Below are the code and all the weights of a small trained network. Each question names an input and a class and asks about switching units off, where a switched-off unit gives its printed mean instead of its output.

import numpy as np


def w(rows, s, z=0):
    codes = np.array(rows[::2]) - 128.0
    scale = np.full(codes.shape[1], s)
    scale[-1] = z or s
    return codes * scale


def f(y):
    return y / 2 * (1 + np.tanh(0.7978845608 * (y + 0.044715 * y**3)))


def log_softmax(a):
    a = a - a.max(-1, keepdims=True)
    return a - np.log(np.exp(a).sum(-1, keepdims=True))


def net(x, mask):
    res = np.array(x, float).reshape(1, 4) / 4 @ E
    y = f(res @ A[0][:, :-1].T + A[0][:, -1])
    res = res + np.where(mask, y, B[0][:, -1]) @ B[0][:, :-1]
    return log_softmax(res[-1] @ U[:, :-1].T + U[:, -1])


A, B = {}, {}
E = w([
[229,19,149,162,74,217,53,139,144,154,82,111],'x0',
[179,103,209,47,103,21,63,148,60,106,95,211],'x1',
[147,207,140,182,57,91,212,162,167,61,19,134],'x2',
[68,157,58,118,2,69,16,124,164,162,118,116],'x3',
],0.0087)
A[0] = w([
[88,188,122,77,175,68,163,101,121,115,182,137,106],'N1',
[99,99,146,85,187,149,97,91,127,153,178,114,102],'N2',
[106,54,81,88,146,107,114,102,92,185,188,136,133],'N3',
[182,42,163,143,79,156,89,140,129,118,92,138,115],'N4',
[159,116,187,38,117,51,94,134,65,67,96,219,83],'N5',
[162,139,204,151,195,173,176,152,81,91,134,141,102],'N6',
[182,90,111,177,123,199,108,139,146,142,74,72,118],'N7',
[104,75,147,125,105,137,199,129,108,150,115,157,71],'N8',
[196,68,123,138,96,169,120,161,139,167,107,132,81],'N9',
[162,99,201,60,109,66,104,206,43,134,99,192,126],'N10',
[109,159,105,105,161,92,149,132,114,129,128,117,247],'N11',
[107,132,54,195,127,167,186,130,195,157,147,88,86],'N12',
[97,162,182,173,99,106,179,163,156,81,70,128,112],'N13',
[83,82,143,76,183,135,101,97,89,183,221,124,89],'N14',
[89,136,66,196,157,184,156,97,156,108,146,52,96],'N15',
[186,91,184,133,225,146,241,114,95,87,143,155,105],'N16',
[41,166,66,98,168,78,181,121,95,70,147,140,79],'N17',
[69,151,53,124,2,56,68,102,148,178,131,130,90],'N18',
[155,171,129,185,88,86,198,207,174,39,11,139,97],'N19',
],0.0091,0.014)
B[0] = w([
[123,135,159,106,156,99,98,100,105,141,76,191,195],'N1',
[137,103,157,149,83,133,137,132,113,115,136,142,185],'N2',
[157,102,162,160,85,143,141,129,120,82,139,131,217],'N3',
[142,164,154,117,178,83,118,87,107,132,92,173,210],'N4',
[63,143,115,150,150,164,176,80,175,179,182,81,231],'N5',
[108,166,112,80,83,138,64,175,149,130,125,99,192],'N6',
[132,148,148,117,167,90,118,94,108,160,95,171,199],'N7',
[6,128,196,72,66,111,78,112,133,139,186,182,123],'N8',
[121,144,153,112,143,83,109,115,115,150,113,190,173],'N9',
[101,134,104,146,148,177,179,114,146,158,135,102,248],'N10',
[200,121,95,162,160,129,138,117,125,125,84,124,247],'N11',
[98,124,131,132,135,159,155,107,157,165,157,127,189],'N12',
[134,80,146,139,101,135,126,127,102,109,139,155,183],'N13',
[141,69,179,151,88,127,133,142,91,100,161,161,215],'N14',
[53,145,117,160,152,141,168,95,145,167,171,86,195],'N15',
[119,154,105,95,109,162,78,188,179,112,133,129,224],'N16',
[118,153,171,75,167,72,97,87,102,138,107,196,186],'N17',
[123,147,121,95,109,158,76,195,187,108,117,113,242],'N18',
[158,75,190,155,70,133,136,132,77,102,176,145,224],'N19',
],0.014,0.013)
U = w([
[87,137,120,155,149,154,181,94,151,168,158,105,123],'0',
[155,67,157,160,75,136,134,134,84,95,152,146,114],'1',
[133,161,144,114,174,90,104,92,105,146,77,178,114],'2',
[118,160,112,99,97,150,61,203,176,115,122,117,121],'3',
[252,114,65,185,183,144,166,133,124,113,47,75,254],'4',
[122,127,103,104,125,103,134,131,99,117,128,94,109],'5',
[129,140,110,129,127,109,126,129,104,124,128,103,110],'6',
],0.017,0.016)

Each question gives the input, the list of numbers given to net, and the class t.
The units are the neurons (one row each of A and B). Each row of codes is followed by its name. A weight is (code - 128) times the scale printed after its matrix; where a second scale follows, it is the last column's (A, B and U).
mask holds one flag per neuron, in row order. A switched-off neuron (its flag False) gives its mean, the last column of its row in B, instead of its output. The means were averaged over made-up inputs and are rounded, as every weight is.
A unit's drop is (log p(t) with every unit on - log p(t) with that unit switched off) / (log p(t) with every unit on - log p(t) with every unit switched off).
The circuit of an input: a set's keep is (log p(t) with only the set's units on - log p(t) with every unit switched off) / (log p(t) with every unit on - log p(t) with every unit switched off). Starting from the 12 units with the biggest drops (on a tie, the unit counted first), units are removed one at a time, each time the one whose removal leaves the highest keep (on an exact tie, the one counted first), for as long as the keep stays at least 0.8.
units of the circuit, in order: the units of the circuit, biggest drop first
top k neurons: the k neurons with the biggest drops, biggest first
drop when u is switched off: that unit's drop, to one decimal
input [-6,-6,1,7], class 3: units of the circuit, in order => [N18]
input [-3,-6,-4,-7], class 3: top 4 neurons => [N16, N6, N5, N10]
input [-3,2,-2,-5], class 3: top 2 neurons => [N16, N6]
input [6,1,4,-5], class 2: top 2 neurons => [N4, N7]
input [-8,-1,6,-8], class 2: top 3 neurons => [N17, N1, N18]
input [-2,-6,7,5], class 1: top 3 neurons => [N19, N5, N13]
input [1,-3,4,2], class 1: top 2 neurons => [N19, N5]
input [-7,0,-8,4], class 1: top 2 neurons => [N14, N3]
input [-7,-2,2,-8], class 3: top 4 neurons => [N16, N6, N4, N7]
input [7,5,-2,7], class 2: top 3 neurons => [N4, N16, N9]
input [-4,-2,0,2], class 2: top 2 neurons => [N17, N10]
input [2,5,5,0], class 0: top 3 neurons => [N5, N10, N14]
input [7,4,6,7], class 2: top 2 neurons => [N4, N16]
input [-7,-6,1,8], class 3: top 2 neurons => [N18, N4]
input [5,6,-5,-2], class 0: units of the circuit, in order => [N5]
input [-8,-7,1,-2], class 2: top 4 neurons => [N17, N1, N5, N10]
input [6,-3,4,-2], class 2: drop when N7 is switched off => 0.2
input [1,2,-3,1], class 4: drop when N19 is switched off => 0.5
input [-1,7,2,-3], class 0: drop when N10 is switched off => 0.0
input [-6,-4,2,-8], class 3: units of the circuit, in order => [N16]
input [-2,-1,8,3], class 1: drop when N19 is switched off => 0.3
